[[-46.3  47.7   6.1]
 [-32.9  58.7  -1.4]
 [-40.9  51.7   1.8]
 [-57.4  39.6   0.1]
 [-41.7  55.2   9.2]
 [-27.3  40.7 -24.5]
 [-39.9  29.5 -21.5]]
|
[[-46.3  47.7   6.1]
 [-40.9  51.7   1.8]
 [-41.7  55.2   9.2]
 [-39.9  29.5 -21.5]]

[[15.4 20.0 31.4  7.6]
 [-2.4 11.5 59.6 17.8]
 [ 4.1 11.9 58.0 16.0]
 [ 0.7 -0.3 -7.8 -3.2]
 [ 5.7 -0.6 15.0 10.0]
 [-8.5  6.4 35.5 17.8]]
|
[[15.4 20.0 31.4  7.6]
 [ 4.1 11.9 58.0 16.0]
 [ 5.7 -0.6 15.0 10.0]]

[[ 49.5  -3.5 -27.0 -10.4  -2.6 -23.1  12.9  -0.9]
 [-13.5  18.4 -41.5  -4.6  25.8  36.9  16.7 -37.0]
 [ 26.3   1.3  41.3  -5.2  -0.4  27.9 -17.5  17.1]
 [ 39.0   1.8  60.3  -4.1  -2.7  40.0 -27.4  26.9]]
|
[[ 49.5  -3.5 -27.0 -10.4  -2.6 -23.1  12.9  -0.9]
 [ 26.3   1.3  41.3  -5.2  -0.4  27.9 -17.5  17.1]]

[[-50.1 -23.4  21.7]
 [-14.2 -58.9  18.8]
 [-26.7  35.7 -57.7]]
|
[[-50.1 -23.4  21.7]
 [-26.7  35.7 -57.7]]

[[  8.8  15.5  -0.5  15.3 -17.6 -12.4  -1.3  -8.7 -18.2  25.7 -58.5  18.0
    8.2 -19.9]
 [ 14.4   0.6  -7.2   7.1 -20.6  -9.4  -8.9 -14.8  16.7  -2.2 -18.8   2.5
  -17.3   7.7]]
|
[[  8.8  15.5  -0.5  15.3 -17.6 -12.4  -1.3  -8.7 -18.2  25.7 -58.5  18.0
    8.2 -19.9]]

[[ 41.3  31.5  48.5  45.5 -47.3 -48.5 -32.1 -42.1]
 [-44.0 -44.0  47.9  53.5 -48.9 -46.3  50.2  36.2]
 [ 48.5 -50.3  49.1 -45.2  46.6 -45.4  48.0 -46.7]
 [-27.8 -57.9  37.9 -28.3  34.5 -31.4  56.4  19.0]
 [-49.8 -32.8  46.5  57.4 -51.9 -44.7  38.4  44.1]]
|
[[ 41.3  31.5  48.5  45.5 -47.3 -48.5 -32.1 -42.1]
 [ 48.5 -50.3  49.1 -45.2  46.6 -45.4  48.0 -46.7]
 [-49.8 -32.8  46.5  57.4 -51.9 -44.7  38.4  44.1]]

[[  2.4 -27.6  -5.0   2.6  26.3   2.8  44.4 -27.6]
 [ 45.6 -41.3 -47.3  49.0  65.8  41.8  57.8 -41.3]
 [ 50.0   6.8  -7.5  53.6  24.7  46.1  12.0   6.8]]
|
[[  2.4 -27.6  -5.0   2.6  26.3   2.8  44.4 -27.6]
 [ 50.0   6.8  -7.5  53.6  24.7  46.1  12.0   6.8]]

[[ 23.4 -20.4  33.0  35.1 -20.6 -18.9 -18.9  37.7 -10.6 -20.3  33.5  36.1
   33.2]
 [-11.1  18.3 -21.9  -5.6  18.5  33.7  33.7  -6.0  25.6  18.2 -22.3  -5.7
  -22.1]
 [ 36.3  13.7  42.2  -0.1  13.8 -27.8 -27.8  -0.1 -24.3  13.7  42.9  -0.1
   42.5]
 [ 37.1   8.9  47.4   5.0   8.9 -32.9 -32.9   5.3 -25.2   8.8  48.2   5.1
   47.7]
 [ 37.1  28.2   3.4 -15.4  28.5  10.3  10.3 -16.6 -24.8  28.1   3.4 -15.9
    3.4]]
|
[[ 23.4 -20.4  33.0  35.1 -20.6 -18.9 -18.9  37.7 -10.6 -20.3  33.5  36.1
   33.2]
 [ 36.3  13.7  42.2  -0.1  13.8 -27.8 -27.8  -0.1 -24.3  13.7  42.9  -0.1
   42.5]
 [ 37.1  28.2   3.4 -15.4  28.5  10.3  10.3 -16.6 -24.8  28.1   3.4 -15.9
    3.4]]

[[ 49.6  39.4 -43.6  23.7  48.2]
 [ 52.3 -57.9  47.7  19.1  53.5]
 [ 45.8 -54.2  45.2  14.0  50.7]]
|
[[ 49.6  39.4 -43.6  23.7  48.2]
 [ 45.8 -54.2  45.2  14.0  50.7]]
